Below is a small trained network, with its code and all its weights. Each question gives an input and a class and asks what happens when units are switched off, that is, made to give their printed mean instead of their output.

import numpy as np


def w(rows, s, z=0):
    codes = np.array(rows[::2]) - 128.0
    scale = np.full(codes.shape[1], s)
    scale[-1] = z or s
    return codes * scale


def f(y):
    return y / 2 * (1 + np.tanh(0.7978845608 * (y + 0.044715 * y**3)))


def log_softmax(a):
    a = a - a.max(-1, keepdims=True)
    return a - np.log(np.exp(a).sum(-1, keepdims=True))


def net(x, mask):
    res = np.array(x, float).reshape(1, 8) / 4 @ E
    y = f(res @ A[0][:, :-1].T + A[0][:, -1])
    res = res + np.where(mask, y, B[0][:, -1]) @ B[0][:, :-1]
    return log_softmax(res[-1] @ U[:, :-1].T + U[:, -1])


A, B = {}, {}
E = w([
[129,128,128,128,125,128,128,127,128,129,128,128],'x0',
[34,67,125,102,100,139,145,126,149,146,70,81],'x1',
[128,128,127,128,127,130,128,126,128,128,128,128],'x2',
[128,128,128,128,129,127,128,129,128,128,128,128],'x3',
[140,107,120,60,119,152,20,131,129,79,78,204],'x4',
[72,214,2,134,135,118,94,145,140,181,146,146],'x5',
[128,128,128,128,128,129,128,127,128,128,128,128],'x6',
[128,128,128,128,129,129,128,128,128,128,128,128],'x7',
],0.013)
A[0] = w([
[94,162,86,86,128,131,39,137,130,119,99,174,42],'neuron 1',
[136,136,130,129,134,131,126,137,149,125,126,126,166],'neuron 2',
[95,138,110,132,150,129,156,136,112,129,138,115,101],'neuron 3',
[131,115,128,123,118,156,138,97,127,128,136,114,94],'neuron 4',
[89,198,89,157,132,129,175,124,135,166,158,97,154],'neuron 5',
[181,155,135,134,127,121,118,136,136,133,149,140,255],'neuron 6',
[4,60,128,104,120,125,137,136,142,142,76,94,162],'neuron 7',
[142,109,162,131,127,113,114,131,134,113,102,132,117],'neuron 8',
[158,123,107,135,96,107,131,112,127,135,132,123,126],'neuron 9',
[163,98,183,151,134,129,207,123,125,122,143,85,212],'neuron 10',
[158,100,164,137,119,128,171,133,130,131,137,107,180],'neuron 11',
[169,60,173,84,127,144,78,124,126,91,97,156,138],'neuron 12',
],0.024,0.0095)
B[0] = w([
[119,117,137,131,126,127,10,110,135,121,120,154,214],'neuron 1',
[137,137,124,131,125,135,116,138,110,129,134,129,136],'neuron 2',
[61,141,118,125,103,141,169,136,123,131,117,163,160],'neuron 3',
[144,110,134,142,137,119,100,127,130,143,133,87,136],'neuron 4',
[76,183,137,132,156,118,207,156,119,136,145,89,236],'neuron 5',
[173,201,127,125,173,127,127,149,116,111,128,164,188],'neuron 6',
[56,5,129,129,79,131,136,104,145,150,126,100,253],'neuron 7',
[137,126,126,126,121,131,174,139,123,131,122,124,163],'neuron 8',
[171,144,123,128,141,126,103,121,143,144,145,67,135],'neuron 9',
[121,128,119,120,135,130,10,106,133,122,119,160,233],'neuron 10',
[119,111,130,130,131,127,60,118,127,120,124,146,190],'neuron 11',
[217,107,124,133,99,128,229,138,133,132,131,116,227],'neuron 12',
],0.025,0.033)
U = w([
[159,185,121,131,179,114,6,118,115,85,121,203,253],'0',
[70,66,126,127,88,129,18,61,167,144,93,121,94],'1',
[255,164,123,129,140,129,211,160,105,80,132,147,134],'2',
[165,46,127,122,54,146,225,98,155,138,108,59,65],'3',
[136,224,115,151,194,102,208,196,89,119,182,102,133],'4',
[46,103,119,145,98,121,223,136,143,173,148,27,55],'5',
],0.0056,0.0041)

Each question gives the input, the list of numbers given to net, and the class t.
The units are the neurons (one row each of A and B). Each row of codes is followed by its name. A weight is (code - 128) times the scale printed after its matrix; where a second scale follows, it is the last column's (A, B and U).
mask holds one flag per neuron, in row order. A switched-off neuron (its flag False) gives its mean, the last column of its row in B, instead of its output. The means were averaged over made-up inputs and are rounded, as every weight is.
A unit's drop is (log p(t) with every unit on - log p(t) with that unit switched off) / (log p(t) with every unit on - log p(t) with every unit switched off).
The circuit of an input: a set's keep is (log p(t) with only the set's units on - log p(t) with every unit switched off) / (log p(t) with every unit on - log p(t) with every unit switched off). Starting from all 12 units, units are removed one at a time, each time the one whose removal leaves the highest keep (on an exact tie, the one counted first), for as long as the keep stays at least 0.8.
units of the circuit, in order: the units of the circuit, biggest drop first
most important unit: the unit with the biggest drop
top k neurons: the k neurons with the biggest drops, biggest first
drop of u: that unit's drop, to one decimal
input [7,-2,6,-7,3,-3,3,-1], class 2: most important unit : neuron 7
input [-7,-3,-3,1,1,-7,-3,-6], class 2: units of the circuit, in order : neuron 12; neuron 7
input [5,8,5,-8,5,0,6,5], class 3: top 2 neurons : neuron 12; neuron 10
input [-7,1,1,-6,1,-3,2,3], class 3: top 2 neurons : neuron 1; neuron 12
input [2,-2,5,4,-5,0,-1,6], class 0: top 3 neurons : neuron 7; neuron 10; neuron 12
input [-3,-8,1,6,1,0,-8,6], class 2: top 2 neurons : neuron 10; neuron 1
input [6,-3,3,-8,4,-7,1,6], class 2: top 2 neurons : neuron 12; neuron 7
input [0,4,-5,4,1,-6,5,6], class 3: top 2 neurons : neuron 12; neuron 1
input [2,1,7,1,-8,5,-6,-3], class 5: top 2 neurons : neuron 6; neuron 3
input [7,-3,5,2,0,-2,8,2], class 0: top 2 neurons : neuron 7; neuron 5
input [-7,-2,-5,0,0,-5,5,8], class 0: top 2 neurons : neuron 10; neuron 7
input [7,1,4,-7,2,-6,-5,2], class 3: top 2 neurons : neuron 12; neuron 6
input [-3,-3,5,6,-8,6,0,8], class 4: drop of neuron 7 : 0.2
input [5,-5,-3,-2,-8,3,-4,4], class 4: drop of neuron 10 : 0.0
input [0,6,-5,-5,2,-5,5,6], class 3: units of the circuit, in order : neuron 12
input [-8,1,-8,0,-2,7,-2,-4], class 5: drop of neuron 6 : 0.1
input [-7,-2,8,3,7,-1,5,-4], class 2: units of the circuit, in order : neuron 12; neuron 7
